Each row has a name. Each question is about the rows just above it.

(117): [166 137 144 168 162 146 105 133 165 157]
(98): [137 150 100 132 174 146 144 171 150  96]
(81): [120 149 104 131 171 162  91 165 159  99]
(30): [ 92  88 172  97 111 165 145 171 150  97]
(60): [106 159 110  98 123 160 156 158  89  92]
(125): [167 165  99 161 170 111 114 148 139 145]
(167): [164 158  91 167 163 168 157 168 130  90]
(102): [127 137 145 118 166 168  88 164 154  94]
The rest of the row after [146 105]:
[133 165 157]
After [145 171], its row goes on with
[150  97]
The rest of the row after [160 156]:
[158  89  92]

(68): [103 105 127 144]
(182): [154 103 108 138]
(110): [100  88 106 112]
(145): [101  88 106 105]
(165): [107 100 124 127]
(10): [142 104 103 141]
(127): [102 105 127 144]
(93): [107 104 125 132]
(18): [101  88 111 105]
Whose row is [101  88 106 105]?
(145)
Go on from [101  88 106] to the end of its row.
[105]
Go on from [154 103 108] to the end of its row.
[138]
The rest of the row after [102 105]:
[127 144]
Whose row is [107 104 125 132]?
(93)
Whose row is [100  88 106 112]?
(110)

(70): [120 115 134 123 109 146 133 130 120]
(132): [100 152 114 136 125 145 139 102 132]
(95): [135 124 132 118 112 137 133 131 120]
(33): [148 148 119 121 143 116 123 144 136]
(155): [131 104 134 123 109 145 147 129 109]
(37): [ 82 152 110 130 113 149 170  79 120]
(84): [140 145 116 113 143 116 122 137 123]
Go on from [116 122] to the end of its row.
[137 123]
Go on from [134 123 109 146] to the end of its row.
[133 130 120]
Go on from [135 124 132] to the end of its row.
[118 112 137 133 131 120]

(27): [ 95 110 178 139]
(53): [ 89 114 180  80]
(73): [ 89 114 181  87]
(116): [ 96 110 178 139]
After [ 95 110 178], its row goes on with
[139]
The rest of the row after [ 89 114 181]:
[87]
The row with [ 89 114 181  87] is
(73)
The rest of the row after [114 180]:
[80]

(122): [134 141 123 127 132 130 142 122 101 123 121 114 115 111 106 122 142 127
 129 112 142 162 125 135 136 136 120 122 107 118  99 122 135 131 153  95
 126 158 132 124 135 119 137 135 122 118 132 115 141 120 127 126 125]
(162): [140 140 117 156 114 116 118 141 133 147 108 121 145 111 153 130 155 107
 128 128 138 126 108 134 135 117 123 150 132 151 148 155 148 121 154 160
 125  94 118 142 127 127 124 135 128 117 112 114 139 135 118 143 117]
(135): [147 158 119 172 108 114 107 139  99 143 120 102 128 109 123 108 150 110
 151 109 118 163 108 159 135 122 100 146 100 159 109 130 139 143 150 146
 132 134 104 150 158 130 123 125 132  97 113 114 138 116 108 153 116]
(97): [115 118 125 103 135 141 119 106 144 107 150 139 130 150 136 130 112 138
 144 142 130 127 127 109 111 139 155 129 133 127 136 107 119 117 103 146
 129 144 123 110 117 139 126 120 129 141 137 132 123 136 151 119 123]
(186): [116 132 116 103 138 138 140 106 126 104 143 124 133 137 124 128 114 130
 130 131 140 149 122 110 119 146 138 122 126 122 115 106 137 115 133 126
 121 150 113 127 113 123 138 133 120 137 133 113 139 137 146 120 114]
(14): [142 128 136 147 117 124 115 139 117 143 126 126 118 122 120 122 142 126
 139 125 117 131 128 149 135 117 124 130 115 137 126 134 117 141 116 120
 137 136 131 130 146 136 120 123 133 116 127 139 125 116 115 136 137]
(119): [128 109 133 109 131 138 142 124 139 134 111 141 130 122 141 146 151 126
 123 142 150 109 126 118 119 128 141 133 135 114 144 153 137 116 136 112
 129 122 141 126 104 130 132 132 125 141 134 138 136 133 144 118 137]
(58): [141 136 125 156 111 121 105 131 131 137 130 122 129 130 138 121 143 117
 150 126 117 132 111 143 117 123 121 147 120 155 138 133 127 136 117 159
 136 113 116 128 144 140 118 118 135 113 116 129 125 124 119 142 126]
(25): [118 123 119 107 136 135 122 108 142 112 144 132 140 145 143 129 121 130
 137 140 136 126 116 110 110 138 147 134 135 132 139 119 131 115 118 152
 125 123 118 119 112 136 127 123 124 138 130 122 135 139 149 123 115]
(103): [138 132 135 158 118 117 110 146 129 144 130 128 125 132 130 123 124 131
 127 123 109 117 130 142 135 115 115 134 133 141 137 129 121 141 114 145
 130 103 132 125 147 129 117 122 135 118 120 139 118 123 110 141 134]
The rest of the row after [135 117 124]:
[130 115 137 126 134 117 141 116 120 137 136 131 130 146 136 120 123 133
 116 127 139 125 116 115 136 137]
After [153 130 155], its row goes on with
[107 128 128 138 126 108 134 135 117 123 150 132 151 148 155 148 121 154
 160 125  94 118 142 127 127 124 135 128 117 112 114 139 135 118 143 117]
The rest of the row after [139 155 129 133 127]:
[136 107 119 117 103 146 129 144 123 110 117 139 126 120 129 141 137 132
 123 136 151 119 123]

(120): [139 115  95 130 169]
(111): [133 110 118 141 141]
(15): [135 121 130 146 118]
(71): [136 124 130 147 105]
(42): [135 121 130 147 106]
The rest of the row after [118 141]:
[141]
The rest of the row after [135 121 130 146]:
[118]
After [115  95 130], its row goes on with
[169]

(38): [130 165 143 104 137 112  97 110 130 123 122 115 119 115 114 113 122 124
 116 153  80 134 137 130 103 170 120  89 178 135 128]
(140): [130 165 143 104 137 112  97 110 130 123 122 115 119 115 114 113 122 124
 116 153  80 134 137 130 103 170 120  89 178 104 128]
(101): [112 121 143 104 138 107 104 108 130 123 122 116 125 115 114 112 121 138
 111  94  82 110 118 111 108 171 134 122 178 108 118]
(19): [130 165 143 104 137 112  97 110 130 123 125 115 128 115 114 113 122 124
 116 153  80 134 137 130 103 126 120  89 178 135 128]
(137): [128 128 128 128 128 128 128 128 128 128 128 128 128 128 128 128 128 128
 128 128 128 128 128 128 128 128 128 128 128 128 128]
Whose row is [130 165 143 104 137 112  97 110 130 123 122 115 119 115 114 113 122 124
 116 153  80 134 137 130 103 170 120  89 178 104 128]?
(140)
The rest of the row after [110 118]:
[111 108 171 134 122 178 108 118]
After [123 125 115], its row goes on with
[128 115 114 113 122 124 116 153  80 134 137 130 103 126 120  89 178 135
 128]
After [115 128 115 114], its row goes on with
[113 122 124 116 153  80 134 137 130 103 126 120  89 178 135 128]

(40): [152 130 128 129  97 124]
(114): [125 120 129 129 143 124]
(78): [125 120 128 129 143 141]
Go on from [129  97] to the end of its row.
[124]
The rest of the row after [152 130]:
[128 129  97 124]
Go on from [128 129 143] to the end of its row.
[141]

(35): [174 117 142 113 115 130 151 152  93 141]
(106): [139 146 110  88 127 135 110 136 120 144]
(61): [112 142 103 128 122 124 109 136 116 151]
(55): [125 142 140 122 154 142 151 151 161 110]
(36): [168 118 133 108 112 124 145 141 104 159]
After [110 136], its row goes on with
[120 144]
Go on from [151 152] to the end of its row.
[ 93 141]

(208): [116 125 140 115 163 158 157 143  96  91 150 125]
(187): [148  96  93 152  84  95  86 120 134  90 150 125]
(156): [162 161 101 171 174 153  87 112 109 103 101 105]
(159): [107  85 155  98 127  92  89  99  86 154 104  88]
(161): [116  85 131 115 168 141 166 120 135 142 150 111]
(67): [106  85 131 115 167  99  86 112 135 126 157 112]
(194): [107 103 132  95 149 140 166 120 175 144 124 174]
(90): [148 100 110 142 138 120 157  99 140 129 171 120]
(34): [143 152 135 139 103  96  82  90  83 136 133  93]
(69): [146 115 169  97 162  81  88  99  86 154 105  95]
(105): [123  91 147 101 169  92 107 134 134 151 153 124]
The rest of the row after [120 135]:
[142 150 111]
The rest of the row after [106  85 131]:
[115 167  99  86 112 135 126 157 112]
The rest of the row after [140 166]:
[120 175 144 124 174]
After [163 158], its row goes on with
[157 143  96  91 150 125]
The rest of the row after [ 99  86 154 104]:
[88]
The rest of the row after [ 86 112]:
[135 126 157 112]
After [131 115 168], its row goes on with
[141 166 120 135 142 150 111]

(121): [141 140 114 149 141  95 135 129 141 111 123 106 129 156 118 125 131 135
 126 158 117 146 153 137 129 120 125 123 103]
(107): [141 140 114 149 141  95 135 129 141 111 123 106 130 156 118 125 132 135
 126 158 117 146 153 106 149 111 153 143 106]
(32): [141 141 111 134 114 108 105 145 127 138 101 101 154 149 152 104 153 108
 109 126 100 111 152  94 163  94 164 156  90]
After [104 153 108 109], its row goes on with
[126 100 111 152  94 163  94 164 156  90]
Go on from [127 138 101 101] to the end of its row.
[154 149 152 104 153 108 109 126 100 111 152  94 163  94 164 156  90]
The row with [141 140 114 149 141  95 135 129 141 111 123 106 129 156 118 125 131 135
 126 158 117 146 153 137 129 120 125 123 103] is
(121)
Go on from [125 132 135 126] to the end of its row.
[158 117 146 153 106 149 111 153 143 106]
The rest of the row after [125 131 135 126 158]:
[117 146 153 137 129 120 125 123 103]
The rest of the row after [106 130]:
[156 118 125 132 135 126 158 117 146 153 106 149 111 153 143 106]
The rest of the row after [109 126 100 111]:
[152  94 163  94 164 156  90]

(4): [150 144  91  92 143 119 136  98 109  89 129  91 133  94]
(88): [116  87 149 128 118 122 113 159  84 157 137 106 113 121]
(184): [127 137 127 149 144 121  99 158 149 107 145 149 117 153]
(204): [124 116 129 114 111 140 145 135 142 127 149 130 121 123]
(176): [152 118 143 132 142 147 149 143 146 142 141 125 157 129]
(22): [110 127 130 103 103 132 121 102 101 107 125 107 111 119]
(86): [116 153 160 169 107 119 103 122 143 150  98 158 113 155]
(63): [150 121 141 119 151 139 131 104 150  98 114 113 142 158]
(149): [139 109 133 106 118 160 152 106 144 106 145 117 140 142]
(188): [119 120 149  99 109 140 150 103 152 112 128 128 135 157]
(7): [147 119 143 135 147 151 156 132 156 124 137 121 157 134]
Go on from [146 142 141 125 157] to the end of its row.
[129]
Go on from [119 143] to the end of its row.
[135 147 151 156 132 156 124 137 121 157 134]
The rest of the row after [106 145]:
[117 140 142]

